Below is a small trained network, with its code and all its weights. Each question gives an input and a target symbol and asks what happens when units are switched off, that is, made to give their printed mean instead of their output.

import numpy as np


def w(rows, s, z=0):
    codes = np.array(rows[::2]) - 128.0
    scale = np.full(codes.shape[1], s)
    scale[-1] = z or s
    return codes * scale


def f(y):
    return y / 2 * (1 + np.tanh(0.7978845608 * (y + 0.044715 * y**3)))


def softmax(a):
    e = np.exp(a - a.max(-1, keepdims=True))
    return e / e.sum(-1, keepdims=True)


def log_softmax(a):
    a = a - a.max(-1, keepdims=True)
    return a - np.log(np.exp(a).sum(-1, keepdims=True))


def net(x, mask):
    ids = ['βγδζηθλμξπτφψω'.index(c) for c in x.split()]
    T = len(ids)
    res = E[ids] + P[:T]
    q, k, v = (res @ M[0].T for M in (Q, K, V))
    z = softmax(np.where(np.tri(T) > 0, q @ k.T / 3**0.5, -1e9)) @ v
    res = res + np.where(mask[0], z, O[0][:, -1]) @ O[0][:, :-1]
    y = f(res @ A[0][:, :-1].T + A[0][:, -1])
    res = res + np.where(mask[1:17], y, B[0][:, -1]) @ B[0][:, :-1]
    return log_softmax(res[-1] @ U[:, :-1].T + U[:, -1])


Q, K, V, O, A, B = {}, {}, {}, {}, {}, {}
E = w([
[145,114,145,142],'β',
[87,126,119,139],'γ',
[97,121,108,122],'δ',
[159,77,169,148],'ζ',
[152,114,144,145],'η',
[159,196,145,225],'θ',
[186,131,197,135],'λ',
[63,102,98,149],'μ',
[150,80,141,114],'ξ',
[209,90,211,155],'π',
[9,113,57,189],'τ',
[110,55,91,177],'φ',
[102,158,114,251],'ψ',
[162,72,152,160],'ω',
],0.017)
P = w([
[146,181,58,87],'0',
[142,48,127,99],'1',
[90,115,186,149],'2',
[199,179,101,106],'3',
[137,66,101,130],'4',
[118,65,254,154],'5',
[137,128,35,184],'6',
[159,43,94,146],'7',
[125,84,239,217],'8',
[202,228,80,166],'9',
],0.0095)
Q[0] = w([
[84,253,174,17],'head 1',
[149,73,43,123],'head 1',
[70,2,50,156],'head 1',
],0.005)
K[0] = w([
[127,41,102,56],'head 1',
[30,170,119,2],'head 1',
[186,143,189,80],'head 1',
],0.0089)
V[0] = w([
[105,40,228,90],'head 1',
[57,163,104,193],'head 1',
[75,69,2,84],'head 1',
],0.0093)
O[0] = w([
[21,167,199,61,32],'head 1',
[2,46,107,244,213],'head 1',
[73,12,88,112,2],'head 1',
],0.009,0.0063)
A[0] = w([
[65,93,152,176,84],'neuron 1',
[103,147,113,145,214],'neuron 2',
[154,114,138,101,108],'neuron 3',
[81,113,203,170,156],'neuron 4',
[176,122,117,96,228],'neuron 5',
[87,167,176,193,138],'neuron 6',
[134,179,148,100,90],'neuron 7',
[151,110,61,161,137],'neuron 8',
[95,162,147,177,109],'neuron 9',
[111,102,86,109,243],'neuron 10',
[128,9,177,171,215],'neuron 11',
[155,148,59,123,6],'neuron 12',
[168,156,84,158,195],'neuron 13',
[112,171,97,135,239],'neuron 14',
[40,114,69,146,199],'neuron 15',
[115,94,140,184,94],'neuron 16',
],0.012,0.0021)
B[0] = w([
[134,229,141,148,190],'neuron 1',
[197,130,200,165,164],'neuron 2',
[150,120,24,207,126],'neuron 3',
[130,141,142,3,191],'neuron 4',
[43,231,127,217,137],'neuron 5',
[153,181,106,26,252],'neuron 6',
[152,161,89,169,132],'neuron 7',
[107,37,134,77,218],'neuron 8',
[161,164,84,82,215],'neuron 9',
[210,234,158,68,139],'neuron 10',
[54,160,116,84,227],'neuron 11',
[152,100,244,44,145],'neuron 12',
[112,34,146,131,233],'neuron 13',
[201,72,212,160,163],'neuron 14',
[152,62,149,130,183],'neuron 15',
[11,182,138,107,226],'neuron 16',
],0.0054,0.012)
U = w([
[91,57,123,255,253],'β',
[186,6,231,142,150],'γ',
[47,120,92,181,21],'δ',
[136,136,132,153,69],'ζ',
[134,87,142,112,63],'η',
[173,56,126,44,78],'θ',
[172,174,52,145,162],'λ',
[135,133,55,54,200],'μ',
[105,96,87,146,101],'ξ',
[82,94,120,151,197],'π',
[142,116,220,49,190],'τ',
[151,97,123,92,18],'φ',
[62,203,153,140,146],'ψ',
[127,72,123,79,4],'ω',
],0.0086,0.0026)

Each question gives the input, a string of symbols that net reads in full, and the target symbol t.
The units are the heads (3 rows each of Q, K, V and O) and the neurons (one row each of A and B). Each row of codes is followed by its name. A weight is (code - 128) times the scale printed after its matrix; where a second scale follows, it is the last column's (O, A, B and U).
mask holds one flag per unit, heads first, then neurons. A switched-off unit (its flag False) gives its mean, the last column of its rows in O or B, instead of its output. The means were averaged over made-up inputs and are rounded, as every weight is.
A unit's drop is (log p(t) with every unit on - log p(t) with that unit switched off) / (log p(t) with every unit on - log p(t) with every unit switched off).
The circuit of an input: a set's keep is (log p(t) with only the set's units on - log p(t) with every unit switched off) / (log p(t) with every unit on - log p(t) with every unit switched off). Starting from the 12 units with the biggest drops (on a tie, the unit counted first), units are removed one at a time, each time the one whose removal leaves the highest keep (on an exact tie, the one counted first), for as long as the keep stays at least 0.8.
units of the circuit, in order: the units of the circuit, biggest drop first
unit that matters most: the unit with the biggest drop
top k neurons: the k neurons with the biggest drops, biggest first
drop of u: that unit's drop, to one decimal
input ψ ξ μ μ δ γ, target ψ: units of the circuit, in order -> (neuron 1; neuron 8; neuron 13)
input θ φ ψ ψ ψ β ω, target β: units of the circuit, in order -> (neuron 6; head 1)
input ψ ξ ω, target ψ: unit that matters most -> neuron 11
input θ θ ζ ψ φ, target β: units of the circuit, in order -> (neuron 6; head 1)
input θ μ ξ θ μ θ ψ ξ, target β: top 3 neurons -> (neuron 6; neuron 4; neuron 9)
input π μ φ π λ γ ω θ θ, target τ: units of the circuit, in order -> (neuron 4; neuron 6)
input β λ λ λ θ ψ θ ξ μ, target ψ: units of the circuit, in order -> (neuron 13; neuron 1)
input θ θ ψ ψ θ λ π η, target β: top 2 neurons -> (neuron 6; neuron 4)
input ψ μ β δ θ ψ ψ θ θ, target ψ: top 2 neurons -> (neuron 16; neuron 1)
input τ θ π μ π ψ ψ γ τ, target ψ: top 2 neurons -> (neuron 1; neuron 8)
input τ μ θ ψ τ λ θ, target β: top 2 neurons -> (neuron 13; neuron 4)
input θ ξ π τ ψ β θ θ ζ, target ψ: top 2 neurons -> (neuron 11; neuron 16)
input λ θ λ η ζ μ ξ π θ, target τ: top 2 neurons -> (neuron 4; neuron 6)
input θ γ β ξ θ φ ψ τ μ ψ, target β: top neuron -> (neuron 13)
input ψ δ θ μ ω ω γ ψ τ, target ψ: top 2 neurons -> (neuron 1; neuron 16)
input ψ τ β, target ψ: top 2 neurons -> (neuron 1; neuron 11)
input ζ ψ τ τ ψ ω, target ψ: top 2 neurons -> (neuron 11; neuron 1)
input μ λ τ μ τ ψ, target ψ: top 2 neurons -> (neuron 1; neuron 16)
input π π θ ξ ξ μ, target τ: drop of head 1 -> 1.0
input θ ξ γ δ ψ β, target ψ: drop of neuron 8 -> 0.2
input π θ π θ ω ψ, target ψ: drop of neuron 8 -> 0.2
